Look-ups in named tables: a row name and a column name give one cell, copied from the table.

zate:
          runu  robipep
bazefur  45600    38278
gup      56423    54923
liki     24924    49858
gupop    57961    40405
mufi     79915    99449
vapaned  82136    52763
sotazer  80639    49146

runu of sotazer is 80639
robipep of liki is 49858
robipep of vapaned is 52763
robipep of bazefur is 38278
robipep of gupop is 40405
robipep of sotazer is 49146
robipep of gup is 54923
robipep of mufi is 99449
runu of vapaned is 82136
runu of gup is 56423
runu of bazefur is 45600
runu of mufi is 79915
runu of gupop is 57961
runu of liki is 24924
Row with the largest robipep: mufi

Table vor
         podibuk  bomidi  domefed  bobo  buvuka  pogum
liret        119     152      226   192     103    142
fizos        144     138      140   143     135    135
tebugul      159     119      205   148     154    135
pubir        140     141      165   195      59    169
fum          129     151      235   193     102    117
nopeloz      140     137      139   142     142    139
linesar      142     127      144   143     151    144
kinani       138     137      168   207      49    175
zezuk        143     139      145   152     107    150
vit          199      82      145   154     145    155
fuziso       143     142      227   197     108    121
ratus        163     172       98   100     156    133
mib          145     141      223   195     106    131

What is the bomidi of mib in vor? 141
What is the bomidi of linesar in vor? 127
What is the bomidi of zezuk in vor? 139
What is the pogum of fum in vor? 117
What is the buvuka of ratus in vor? 156
What is the buvuka of fum in vor? 102
What is the domefed of zezuk in vor? 145
What is the domefed of fizos in vor? 140
What is the bobo of mib in vor? 195
What is the domefed of nopeloz in vor? 139
What is the bobo of linesar in vor? 143
What is the domefed of liret in vor? 226
What is the buvuka of mib in vor? 106
What is the pogum of fuziso in vor? 121
What is the domefed of mib in vor? 223
What is the bobo of zezuk in vor? 152

Table gamenur
columns: goge, novab, sakob, lef
zesovak: [127, 162, 180, 170]
pep: [99, 67, 185, 92]
siliva: [141, 232, 44, 160]

What is the goge of siliva in gamenur? 141
What is the lef of pep in gamenur? 92
What is the lef of zesovak in gamenur? 170
What is the sakob of pep in gamenur? 185
What is the sakob of zesovak in gamenur? 180
What is the novab of pep in gamenur? 67
What is the novab of zesovak in gamenur? 162
What is the lef of siliva in gamenur? 160
What is the goge of zesovak in gamenur? 127
What is the goge of pep in gamenur? 99

vakof:
          tok   siv
bufavak  43.7  17.0
kek      85.7  20.4
bukagin  88.0  95.5
rilab    84.2  77.8

What is the siv of rilab in vakof?
77.8
What is the tok of rilab in vakof?
84.2
What is the siv of kek in vakof?
20.4
What is the siv of bukagin in vakof?
95.5
What is the tok of bukagin in vakof?
88.0
What is the tok of bufavak in vakof?
43.7
What is the tok of kek in vakof?
85.7
What is the siv of bufavak in vakof?
17.0

kiniref =
fields: puvu, nud, miva, modu, kavagu, lusazon, kenu, lem, giga
nik: [0.479, -0.921, 0.463, -0.002, -0.708, 0.458, 0.220, -0.266, -0.297]
pafezi: [0.404, 0.271, -0.060, -0.069, 0.078, -0.190, -0.120, 0.035, 0.311]
puper: [0.228, 0.009, -0.164, 0.183, -0.288, 0.318, -0.315, -0.183, -0.051]
rana: [-0.639, -0.635, 0.524, 0.301, -0.431, -0.439, 0.247, -0.481, -0.458]
vazesu: [0.109, 0.073, 0.099, -0.167, -0.002, -0.080, -0.078, 0.052, 0.216]
tisa: [-0.461, 0.044, -0.205, 0.097, 0.204, -0.019, 0.471, 0.255, 0.006]
nutu: [-0.093, -0.049, -0.044, 0.022, 0.024, -0.181, -0.131, -0.136, 0.050]
piga: [0.774, -0.346, 0.181, -0.448, 0.284, -0.639, 0.187, 0.359, 0.013]
kabirov: [-0.304, 0.401, -0.115, 0.043, 0.011, -0.113, -0.455, -0.055, 0.193]
sutip: [0.107, 0.245, -0.487, 0.266, 0.534, -0.284, -0.069, 0.198, -0.047]
ronap: [0.004, 0.002, 0.016, -0.006, -0.044, 0.017, -0.004, -0.037, 0.031]
vemaze: [-0.833, -0.047, 0.176, 0.403, -0.440, -0.370, -0.175, -0.447, -0.486]
lav: [-0.080, 0.078, -0.169, 0.277, -0.206, 0.271, -0.328, -0.096, -0.281]
fab: [-0.833, 0.349, -0.016, -0.011, 0.336, -0.609, -0.146, -0.190, 0.157]

vemaze, puvu: -0.833
ronap, puvu: 0.004
fab, lem: -0.190
nutu, giga: 0.050
ronap, lem: -0.037
sutip, nud: 0.245
rana, kenu: 0.247
ronap, modu: -0.006
pafezi, giga: 0.311
vazesu, giga: 0.216
vemaze, kavagu: -0.440
lav, modu: 0.277
nik, lem: -0.266
rana, lem: -0.481
kabirov, kavagu: 0.011
puper, puvu: 0.228
sutip, kenu: -0.069
kabirov, nud: 0.401
kabirov, modu: 0.043

